Here is a tiny trained network, its code and every weight. The questions are about switching its units off for an input and a class, where a switched-off unit gives its printed mean instead of its output.

import numpy as np


def w(rows, s, z=0):
    codes = np.array(rows[::2]) - 128.0
    scale = np.full(codes.shape[1], s)
    scale[-1] = z or s
    return codes * scale


def norm(h):
    return h / np.sqrt((h * h).mean(-1, keepdims=True) + 1e-5)


def f(y):
    return np.maximum(y, 0)


def log_softmax(a):
    a = a - a.max(-1, keepdims=True)
    return a - np.log(np.exp(a).sum(-1, keepdims=True))


def net(x, mask):
    res = np.array(x, float).reshape(1, 5) / 4 @ E
    u = 0
    for l in range(3):
        y = f(norm(res) @ A[l][:, :-1].T + A[l][:, -1])
        res = res + np.where(mask[u : u + 9], y, B[l][:, -1]) @ B[l][:, :-1]
        u += 9
    return log_softmax(norm(res)[-1] @ U[:, :-1].T + U[:, -1])


A, B = {}, {}
E = w([
[73,205,180,120,170,152,133,175,152,160],'x0',
[115,115,40,154,193,185,116,114,105,167],'x1',
[106,83,185,173,90,186,105,126,110,150],'x2',
[127,129,130,130,130,125,132,128,129,131],'x3',
[70,175,120,118,111,132,112,5,134,115],'x4',
],0.0023)
A[0] = w([
[103,102,37,182,189,177,51,137,117,223,68],'0.n1',
[186,13,71,243,81,113,188,109,110,31,45],'0.n2',
[126,59,220,179,78,221,31,132,76,121,53],'0.n3',
[130,79,213,182,88,242,15,134,92,128,2],'0.n4',
[91,159,189,75,26,51,98,82,155,149,116],'0.n5',
[206,81,161,117,127,150,251,248,94,210,59],'0.n6',
[131,101,27,182,204,167,36,127,122,217,44],'0.n7',
[150,127,208,105,40,28,100,181,165,151,61],'0.n8',
[172,197,68,9,213,58,104,128,139,41,48],'0.n9',
],0.0021,0.0028)
B[0] = w([
[160,121,177,90,125,176,214,116,96,33,227],'0.n1',
[141,153,157,25,88,157,65,142,88,203,222],'0.n2',
[77,142,74,150,94,32,226,129,194,183,212],'0.n3',
[67,124,77,168,88,50,251,136,202,194,179],'0.n4',
[146,101,116,155,187,208,166,115,75,67,253],'0.n5',
[65,87,121,173,156,97,33,116,155,43,238],'0.n6',
[153,127,183,95,128,180,218,116,101,38,214],'0.n7',
[174,130,141,104,175,230,216,108,71,51,209],'0.n8',
[63,90,107,227,41,107,204,112,135,218,207],'0.n9',
],0.0027,0.0016)
A[1] = w([
[164,138,219,102,59,52,136,118,144,94,42],'1.n1',
[172,190,45,88,173,4,172,146,155,129,20],'1.n2',
[171,78,144,130,127,122,71,220,98,169,106],'1.n3',
[130,155,151,134,151,138,117,143,152,148,63],'1.n4',
[161,181,55,122,152,7,167,142,161,141,6],'1.n5',
[114,184,170,125,172,144,92,160,159,165,8],'1.n6',
[197,84,65,108,65,76,55,78,132,147,62],'1.n7',
[80,221,185,153,212,161,116,188,194,159,50],'1.n8',
[95,94,183,186,78,154,119,121,132,243,64],'1.n9',
],0.0028,0.0018)
B[1] = w([
[152,132,74,135,210,251,186,145,103,121,197],'1.n1',
[34,41,174,223,57,144,197,152,163,206,192],'1.n2',
[73,197,117,164,181,64,42,58,194,73,205],'1.n3',
[134,128,107,106,118,121,106,110,106,138,142],'1.n4',
[31,65,161,223,45,164,187,143,172,211,174],'1.n5',
[142,137,112,72,90,135,74,103,80,172,159],'1.n6',
[127,194,198,31,111,145,74,202,80,254,207],'1.n7',
[193,94,113,17,33,103,71,134,24,206,249],'1.n8',
[92,183,39,151,116,35,218,156,194,170,189],'1.n9',
],0.0024,0.002)
A[2] = w([
[73,178,128,146,112,142,65,3,127,99,124],'2.n1',
[115,119,115,182,105,100,168,140,177,169,66],'2.n2',
[143,130,30,146,244,214,148,110,111,165,3],'2.n3',
[234,68,78,89,66,100,78,85,111,137,25],'2.n4',
[173,163,219,118,104,88,179,135,176,30,59],'2.n5',
[164,88,139,190,189,78,55,209,177,83,86],'2.n6',
[124,209,165,47,137,140,60,175,98,207,38],'2.n7',
[130,131,129,130,133,124,128,126,130,127,107],'2.n8',
[144,180,75,75,149,85,182,127,143,118,130],'2.n9',
],0.0032,0.0013)
B[2] = w([
[178,98,94,156,192,72,79,252,181,109,253],'2.n1',
[97,116,112,168,103,113,143,84,151,159,199],'2.n2',
[155,150,223,125,91,152,177,102,124,57,219],'2.n3',
[72,209,195,80,121,139,100,157,100,192,210],'2.n4',
[136,121,89,136,170,196,160,83,94,110,209],'2.n5',
[124,178,79,139,170,94,77,67,180,107,214],'2.n6',
[165,83,113,86,77,106,80,69,84,151,229],'2.n7',
[135,124,125,128,126,129,129,128,128,131,128],'2.n8',
[120,98,165,159,116,149,126,133,126,126,176],'2.n9',
],0.0046,0.0022)
U = w([
[172,136,167,115,160,243,224,99,67,14,234],'0',
[49,100,101,211,63,84,222,126,178,218,208],'1',
[146,147,155,17,79,114,21,133,41,220,63],'2',
[151,134,75,176,231,52,1,151,208,47,3],'3',
],0.006,0.00046)

Each question gives the input, the list of numbers given to net, and the class t.
The units are the neurons (one row each of A and B). Each row of codes is followed by its name. A weight is (code - 128) times the scale printed after its matrix; where a second scale follows, it is the last column's (A, B and U).
mask holds one flag per neuron, layer by layer. A switched-off neuron (its flag False) gives its mean, the last column of its row in B, instead of its output. The means were averaged over made-up inputs and are rounded, as every weight is.
A unit's drop is (log p(t) with every unit on - log p(t) with that unit switched off) / (log p(t) with every unit on - log p(t) with every unit switched off).
The circuit of an input: a set's keep is (log p(t) with only the set's units on - log p(t) with every unit switched off) / (log p(t) with every unit on - log p(t) with every unit switched off). Starting from the 12 units with the biggest drops (on a tie, the unit counted first), units are removed one at a time, each time the one whose removal leaves the highest keep (on an exact tie, the one counted first), for as long as the keep stays at least 0.8.
units of the circuit, in order: the units of the circuit, biggest drop first
top k neurons: the k neurons with the biggest drops, biggest first
top k neurons in layer l: the k neurons of layer l with the biggest drops, biggest first
drop of u: that unit's drop, to one decimal
input [-2,-3,-1,-4,-4], class 3: top neuron	[2.n6]
input [0,-4,-8,-5,7], class 1: units of the circuit, in order	[0.n9 1.n2]
input [-3,-1,4,2,5], class 3: top 2 neurons	[2.n1 0.n9]
input [0,0,0,-2,1], class 3: top 2 neurons	[2.n1 1.n1]
input [6,-2,3,8,5], class 2: top 2 neurons	[1.n8 2.n7]
input [6,-6,6,3,-7], class 3: top 2 neurons in layer 1	[1.n3 1.n7]
input [5,-3,6,1,-8], class 3: units of the circuit, in order	[0.n6 2.n6 1.n3]
input [4,8,6,5,7], class 0: units of the circuit, in order	[2.n3 0.n1]
input [-6,5,-2,-7,0], class 2: top 2 neurons in layer 1	[1.n7 1.n1]
input [-8,4,-1,4,8], class 2: top 3 neurons in layer 0	[0.n6 0.n2 0.n5]
input [-4,-6,2,-4,-5], class 0: units of the circuit, in order	[0.n8 2.n5]
input [-3,2,1,-7,-5], class 3: top 2 neurons	[1.n3 1.n8]
input [-8,0,1,-2,-7], class 2: top 2 neurons in layer 2	[2.n4 2.n1]
input [-2,-6,1,-6,7], class 3: units of the circuit, in order	[2.n1]
input [4,-1,-3,4,-7], class 3: units of the circuit, in order	[0.n6 2.n6]
input [-1,6,-5,8,-6], class 0: top 2 neurons	[2.n3 0.n7]
input [-5,-7,-8,1,4], class 1: top 3 neurons in layer 0	[0.n9 0.n1 0.n7]
input [-7,-2,-7,-7,1], class 1: top 3 neurons in layer 1	[1.n2 1.n5 1.n8]
input [-4,4,-5,-1,-1], class 1: top 2 neurons in layer 0	[0.n5 0.n9]
input [7,-8,-4,5,-2], class 0: units of the circuit, in order	[2.n5]
input [-7,2,-7,3,4], class 1: top 4 neurons	[1.n2 1.n5 0.n9 1.n8]
input [4,-6,-8,7,3], class 1: top 3 neurons	[0.n9 1.n2 1.n5]
input [2,-2,5,7,6], class 3: top 2 neurons in layer 0	[0.n9 0.n5]
input [6,-5,6,-7,-7], class 3: top 3 neurons in layer 0	[0.n6 0.n2 0.n9]
input [-7,-1,0,-3,6], class 2: top 2 neurons in layer 1	[1.n7 1.n3]
input [-1,-6,-1,6,-3], class 0: drop of 0.n8	0.2
input [8,5,2,-8,3], class 2: drop of 0.n2	0.0
input [-4,7,0,3,4], class 0: units of the circuit, in order	[2.n3]
input [4,-4,6,2,-2], class 1: drop of 0.n1	0.1
input [-4,-5,0,4,3], class 0: drop of 0.n5	0.1
